Below is a small trained network, with its code and all its weights. Each question gives an input and a target symbol and asks what happens when units are switched off, that is, made to give their printed mean instead of their output.

import numpy as np


def w(rows, s, z=0):
    codes = np.array(rows[::2]) - 128.0
    scale = np.full(codes.shape[1], s)
    scale[-1] = z or s
    return codes * scale


def norm(h):
    return h / np.sqrt((h * h).mean(-1, keepdims=True) + 1e-5)


def f(y):
    return y / 2 * (1 + np.tanh(0.7978845608 * (y + 0.044715 * y**3)))


def softmax(a):
    e = np.exp(a - a.max(-1, keepdims=True))
    return e / e.sum(-1, keepdims=True)


def log_softmax(a):
    a = a - a.max(-1, keepdims=True)
    return a - np.log(np.exp(a).sum(-1, keepdims=True))


def net(x, mask):
    ids = ['αβγδεζθλμψω'.index(c) for c in x.split()]
    T = len(ids)
    res = E[ids] + P[:T]
    u = 0
    for l in range(3):
        q, k, v = (norm(res) @ M[l].T for M in (Q, K, V))
        z = softmax(np.where(np.tri(T) > 0, q @ k.T / 4**0.5, -1e9)) @ v
        res = res + np.where(mask[u], z, O[l][:, -1]) @ O[l][:, :-1]
        u += 1
        y = f(norm(res) @ A[l][:, :-1].T + A[l][:, -1])
        res = res + np.where(mask[u : u + 4], y, B[l][:, -1]) @ B[l][:, :-1]
        u += 4
    return log_softmax(norm(res)[-1] @ U[:, :-1].T + U[:, -1])


Q, K, V, O, A, B = {}, {}, {}, {}, {}, {}
E = w([
[138,143,92,177,160,137],'α',
[4,76,188,73,58,127],'β',
[159,147,99,153,112,163],'γ',
[138,150,90,154,114,158],'δ',
[131,139,81,153,112,149],'ε',
[176,176,116,159,126,118],'ζ',
[175,131,99,95,160,153],'θ',
[160,136,99,185,124,96],'λ',
[134,190,87,130,157,143],'μ',
[128,152,97,160,115,168],'ψ',
[196,131,107,142,98,122],'ω',
],0.016)
P = w([
[60,104,204,61,186,75],'0',
[159,96,115,140,3,112],'1',
[153,87,117,138,32,123],'2',
[146,96,110,138,55,126],'3',
[144,98,98,143,63,137],'4',
[134,103,93,147,75,140],'5',
[133,113,95,156,88,143],'6',
[138,119,89,160,97,140],'7',
[127,119,81,162,103,146],'8',
[130,122,82,164,111,143],'9',
[137,130,76,161,121,130],'10',
[129,134,77,172,134,135],'11',
[148,141,63,167,116,121],'12',
],0.0048)
Q[0] = w([
[118,51,254,171,128,115],'L0H0',
[169,105,171,168,192,114],'L0H0',
[140,164,44,88,109,120],'L0H0',
[116,132,164,137,66,99],'L0H0',
],0.0074)
K[0] = w([
[246,175,48,154,163,207],'L0H0',
[135,104,70,128,100,184],'L0H0',
[61,119,127,95,140,63],'L0H0',
[172,175,149,144,255,101],'L0H0',
],0.0064)
V[0] = w([
[124,117,2,192,106,44],'L0H0',
[13,74,184,89,108,80],'L0H0',
[84,208,150,98,183,32],'L0H0',
[198,198,215,171,92,182],'L0H0',
],0.0043)
O[0] = w([
[214,51,123,173,34,26,252],'L0H0',
[100,97,255,177,104,185,28],'L0H0',
[67,54,105,185,158,97,90],'L0H0',
[64,92,80,39,171,79,159],'L0H0',
],0.0045,0.0028)
A[0] = w([
[31,43,255,81,103,91,78],'L0N0',
[143,34,99,164,68,85,5],'L0N1',
[101,34,85,55,56,118,169],'L0N2',
[120,127,176,170,198,88,37],'L0N3',
],0.0069,0.0029)
B[0] = w([
[13,168,102,106,153,50,194],'L0N0',
[125,182,91,104,163,162,204],'L0N1',
[110,166,153,156,167,123,249],'L0N2',
[137,101,92,52,132,190,72],'L0N3',
],0.011,0.0022)
Q[1] = w([
[169,207,63,254,191,40],'L1H0',
[221,144,110,100,78,145],'L1H0',
[80,178,225,217,43,162],'L1H0',
[150,90,199,125,122,205],'L1H0',
],0.0056)
K[1] = w([
[15,81,208,111,189,94],'L1H0',
[135,165,100,164,170,101],'L1H0',
[119,255,173,94,60,89],'L1H0',
[141,195,103,145,126,73],'L1H0',
],0.008)
V[1] = w([
[101,127,55,199,136,2],'L1H0',
[74,95,133,182,187,146],'L1H0',
[54,165,189,135,62,107],'L1H0',
[136,165,129,108,113,93],'L1H0',
],0.0058)
O[1] = w([
[61,102,151,168,112,218,254],'L1H0',
[187,68,64,131,118,180,111],'L1H0',
[119,104,93,173,254,128,73],'L1H0',
[74,142,138,148,135,136,154],'L1H0',
],0.0066,0.006)
A[1] = w([
[131,95,74,154,87,2,77],'L1N0',
[145,126,92,69,139,83,254],'L1N1',
[121,167,121,204,160,113,83],'L1N2',
[90,131,95,166,82,141,139],'L1N3',
],0.0079,0.0029)
B[1] = w([
[47,131,141,69,151,247,166],'L1N0',
[63,116,97,243,77,100,147],'L1N1',
[255,150,164,124,119,105,181],'L1N2',
[182,119,173,73,117,70,254],'L1N3',
],0.0056,0.0052)
Q[2] = w([
[94,45,199,77,175,118],'L2H0',
[117,152,101,89,65,190],'L2H0',
[91,81,140,74,244,145],'L2H0',
[129,173,72,130,220,125],'L2H0',
],0.011)
K[2] = w([
[183,179,68,162,29,163],'L2H0',
[155,65,201,61,180,173],'L2H0',
[118,152,74,146,2,163],'L2H0',
[67,148,106,153,67,125],'L2H0',
],0.0098)
V[2] = w([
[21,231,244,76,135,195],'L2H0',
[81,14,132,46,45,56],'L2H0',
[159,175,97,79,248,2],'L2H0',
[80,180,6,83,188,253],'L2H0',
],0.0062)
O[2] = w([
[121,149,194,72,75,171,220],'L2H0',
[1,74,166,146,87,112,190],'L2H0',
[106,169,51,169,87,207,3],'L2H0',
[187,38,93,92,99,187,120],'L2H0',
],0.0092,0.0048)
A[2] = w([
[236,169,76,139,131,111,2],'L2N0',
[49,202,220,80,151,85,11],'L2N1',
[54,254,117,153,133,32,100],'L2N2',
[131,163,223,68,8,106,70],'L2N3',
],0.0074,0.0017)
B[2] = w([
[2,139,177,108,158,111,162],'L2N0',
[170,53,65,139,200,227,218],'L2N1',
[158,97,181,158,100,244,215],'L2N2',
[90,153,75,87,209,68,255],'L2N3',
],0.0083,0.007)
U = w([
[128,246,184,176,149,53,114],'α',
[36,78,184,98,92,155,173],'β',
[110,154,64,195,38,149,100],'γ',
[113,205,82,25,78,101,152],'δ',
[155,127,129,128,143,154,110],'ε',
[187,40,91,56,82,179,155],'ζ',
[194,100,184,33,205,91,149],'θ',
[145,75,160,149,72,26,176],'λ',
[188,52,183,213,204,147,75],'μ',
[170,138,29,170,193,118,196],'ψ',
[167,189,93,30,204,254,3],'ω',
],0.0096,0.005)

Each question gives the input, a string of symbols that net reads in full, and the target symbol t.
The units are the heads (4 rows each of Q, K, V and O) and the neurons (one row each of A and B). Each row of codes is followed by its name. A weight is (code - 128) times the scale printed after its matrix; where a second scale follows, it is the last column's (O, A, B and U).
mask holds one flag per unit, layer by layer, with each layer's heads first. A switched-off unit (its flag False) gives its mean, the last column of its rows in O or B, instead of its output. The means were averaged over made-up inputs and are rounded, as every weight is.
A unit's drop is (log p(t) with every unit on - log p(t) with that unit switched off) / (log p(t) with every unit on - log p(t) with every unit switched off).
The circuit of an input: a set's keep is (log p(t) with only the set's units on - log p(t) with every unit switched off) / (log p(t) with every unit on - log p(t) with every unit switched off). Starting from the 12 units with the biggest drops (on a tie, the unit counted first), units are removed one at a time, each time the one whose removal leaves the highest keep (on an exact tie, the one counted first), for as long as the keep stays at least 0.8.
units of the circuit, in order: the units of the circuit, biggest drop first
most important unit: the unit with the biggest drop
k most important neurons: the k neurons with the biggest drops, biggest first
k most important neurons of layer l: the k neurons of layer l with the biggest drops, biggest first
drop of u: that unit's drop, to one decimal
input ψ γ ζ δ ζ θ ζ μ, target ψ: most important neuron of layer 0	L0N0
input α β γ ζ ω λ, target γ: 3 most important neurons	L0N0, L2N1, L0N2
input β ψ ω ζ ε γ, target α: 3 most important neurons of layer 2	L2N1, L2N2, L2N3
input λ λ μ ζ ζ γ, target μ: 2 most important neurons	L2N2, L0N3
input ψ ω γ δ ψ β ζ ε δ γ, target α: 4 most important neurons	L0N0, L2N1, L0N1, L2N2
input ζ ψ δ ζ ω ζ ψ ζ ζ ζ, target β: 3 most important neurons	L0N3, L0N1, L0N2
input ε λ μ γ ε μ μ ω γ μ ζ δ λ, target α: 2 most important neurons	L0N1, L2N1
input γ α ζ δ γ ψ ζ γ, target δ: units of the circuit, in order	L0H0, L2N1
input ψ ψ ψ θ, target ψ: 2 most important neurons	L0N0, L1N0
input ψ ψ δ, target ψ: 2 most important neurons	L0N0, L1N0
input ε ζ μ, target α: 3 most important neurons	L0N1, L2N0, L2N1
input ζ ζ δ δ ε ζ α μ θ θ ε ψ γ, target β: 2 most important neurons of layer 0	L0N3, L0N1
input δ γ ω δ ζ, target θ: 2 most important neurons	L0N1, L2N1
input α ψ ψ β μ ψ ε, target ω: most important neuron	L0N0
input ω ζ ψ ε α ω ζ ε δ ψ, target ω: 3 most important neurons	L1N3, L2N1, L2N3
input β ζ γ ζ ζ ζ ε ε, target α: 2 most important neurons	L0N0, L2N1
input α δ ψ α ζ ψ ζ ζ θ θ, target λ: 2 most important neurons of layer 2	L2N1, L2N3
input λ ζ ε ζ δ ψ ζ, target μ: 2 most important neurons of layer 0	L0N3, L0N2
input ε α μ, target α: 2 most important neurons of layer 2	L2N0, L2N1
input γ ψ ψ μ ω ζ ψ ζ ψ, target δ: most important unit	L0H0
input γ ω δ λ, target δ: 2 most important neurons of layer 0	L0N1, L0N0
input α ψ γ α γ ζ δ ζ ω β λ ζ ω, target δ: 3 most important neurons of layer 2	L2N1, L2N2, L2N3
input δ ζ α μ ζ μ μ, target θ: drop of L0N3	0.0
input ε α α δ ω ψ ζ θ ε ζ α λ ε, target α: drop of L0H0	0.7
